[[123 135 134 132 128 132 149]
 [120 126 118 115 122 123 119]]	123, 119

[[117 138 113 115 119 125]
 [111 109 113 130 133 131]
 [123 109 145 115 128 104]]	117, 104

[[105 136 108 120 143 145]
 [147 120 143 136 115 115]
 [150 114 152 136 124 122]]	105, 122

[138 103 150 143 130]	138, 130

[127 144 112 154 149 114 153]	127, 153

[[117 143 154 129 139 129 155]
 [124 122 119 115 127 134 130]]	117, 130
---
131  146  137  143  156 out 143
131  141  138  121  122  103  107 out 103
145  107  139  139  130 out 139
103  129  131  129 out 131
110  126  156  105  144  119  130 out 119
135  111  123  100  122  110 out 122
102  106  116  118  119 out 118
150  122  128  122  112  129 out 112
134  108  152  110  154 out 110
---
[140 144 128 104 124] gives 144, 140

[[132 117 127 112 144 124 138]
 [134 132 139 139 130 150 140]] gives 150, 144

[129 105 119 137] gives 137, 129

[156 128 131 116 135] gives 156, 135

[147 127 118 120 155 128 119] gives 155, 147

[124 152 112 132] gives 152, 132
---
[[134 107 112 132 127 138 128 125 137]
 [119 131 133 130 132 117 126 121 132]
 [119 131 133 130 132 117 126 121 132]
 [134 106 111 133 127 139 128 125 137]
 [119 131 133 130 132 117 126 121 132]
 [125 119 124 136 111 127 115 112 123]
 [125 119 124 136 111 127 115 112 123]
 [125 119 124 136 111 127 115 112 123]
 [125 119 124 136 111 127 115 112 123]
 [134 106 111 132 127 139 128 125 137]
 [134 106 112 132 127 139 128 125 137]] yields 107

[[147 120 132 134 145 135 127 118 123 128 100 108 144]
 [123 124 143 143 129 123 131 116 144 114 145 124 146]
 [123 118 124 119 134 143 137 115 140 137 156 125 129]
 [130 141 113 124 126 116 125 129 130 126 137 116 126]
 [143 131 122 135 111 129 121 143 122 112 129 144 108]
 [127 111 119 126 136 116 136 109 125 122 146 133 150]] yields 120

[[140 118 118 107 129 137 114]
 [143 128 126 150 121 123 130]
 [122 133 130 125 133 126 141]
 [142 121 128 148 121 120 132]
 [139 116 118 104 131 139 114]
 [124 125 130 133 133 131 138]] yields 118

[[124 129 113 121 113  99]
 [129 113 124 123 110 144]
 [129 113 124 123 110 144]
 [148 140 122 125 118 128]
 [113 114 105 121 114 121]
 [148 140 123 125 120 129]
 [113 114 105 120 113 122]
 [121 119 114 120 110 102]
 [119 122 109 120 113 101]
 [117 117 105 120 112 105]
 [124 114 123 123 113 142]
 [117 115 122 123 120 139]] yields 129

[[131 120 119 127 135 139 118 119 137 122]
 [113 139 121 132 142 130 140 120 130 135]
 [141 120 143 138 147 120 113 114 107 115]
 [134 139 124 122 132 123 126 126 108 126]
 [131 142 128 125 127 139 126 121 125 127]
 [124 130 127 135 123 148 127 128 126 128]
 [114 141 120 137 122 153 116 124 134 134]
 [142 129 111 148 138 140 130 135 125 140]
 [142 150 119 132 146 119 133 138 130 122]
 [111 140 121 133 124 105 126 145 110 129]] yields 120
---
[139 143 133 123 127 124 105] out 143

[[126 119 140 124]
 [144 103 133 111]
 [124 117 139 123]] out 117

[157 129 110 150 127 133  99] out 129

[100 118 144 130] out 118

[[132 140 126 117 102 139 144]
 [128 126 138 125 140 147 130]
 [112 124 136 112 118 135 127]] out 124

[115 147 138 151 156] out 147

[[147 113 124 130]
 [134 131 107 135]] out 131

[[105 109 117 120 120 141 133]
 [106 110 118 120 121 139 134]
 [154 143 120 125 117 129 134]] out 143
---
[[156 112 120 132 119 112]
 [110 134 128 139 127 134]
 [122 135 115 143 114 135]] -> 156

[[131 105 135 122]
 [141 124 150 141]
 [135 120 132 132]] -> 131

[[140 129 117 136 110]
 [138 131 151 150 147]
 [130 105 116 119 119]] -> 140

[[120 121 138 153]
 [125 123 128 135]
 [125 124 127 130]] -> 120

[[152 153 123 114 129 135 143]
 [144 156 131 120 128 124 151]
 [157 152 139 137 128 126 157]] -> 152

[[147 114 127 108 122 138]
 [133 106 123 146 126 110]
 [129 117 124 135 124 120]] -> 147

[[127 142 101 109]
 [145 123 118 102]
 [146 142 133 129]] -> 127

[[133 132 132 123 129 130 127]
 [156 135 109 131 131 137 129]
 [119 128 124 113 132 129 126]] -> 133
---
[[130 124 156 131]
 [144 148 152 123]] value 148

[147 112 157 105 122 127] value 105

[111 136 153 108 150 114  99] value 150

[150 139 108 109 115 110 122] value 115

[132  98 127 127] value 98

[117 155 144 132] value 155

[144 107 122 111 123 109 126] value 123

[[107 145 124 129 125 123]
 [147 121 126 116 140 115]
 [116 142 131 101 134 140]] value 101

[[131 141 132 125 141]
 [129 144 122 119 127]
 [129 106 130 141 128]] value 130

[[143 140 143 150 146 139]
 [140 139 141 143 140 139]] value 143
---
125	118	138	108	141	140	149
126	124	141	108	141	141	147
121	106	122	116	140	139	152
>> 152, 106

134	157	129	128	131	124 >> 157, 124

109	140	145	143	111	127	152 >> 152, 109

127	153	120	144	129	114 >> 153, 114

125	152	103	140 >> 152, 103

112	113	135	152	144 >> 152, 112

107	151	130	128	118	134	130 >> 151, 107

149	133	111	157 >> 157, 111

116	124	126	141	130	99 >> 141, 99
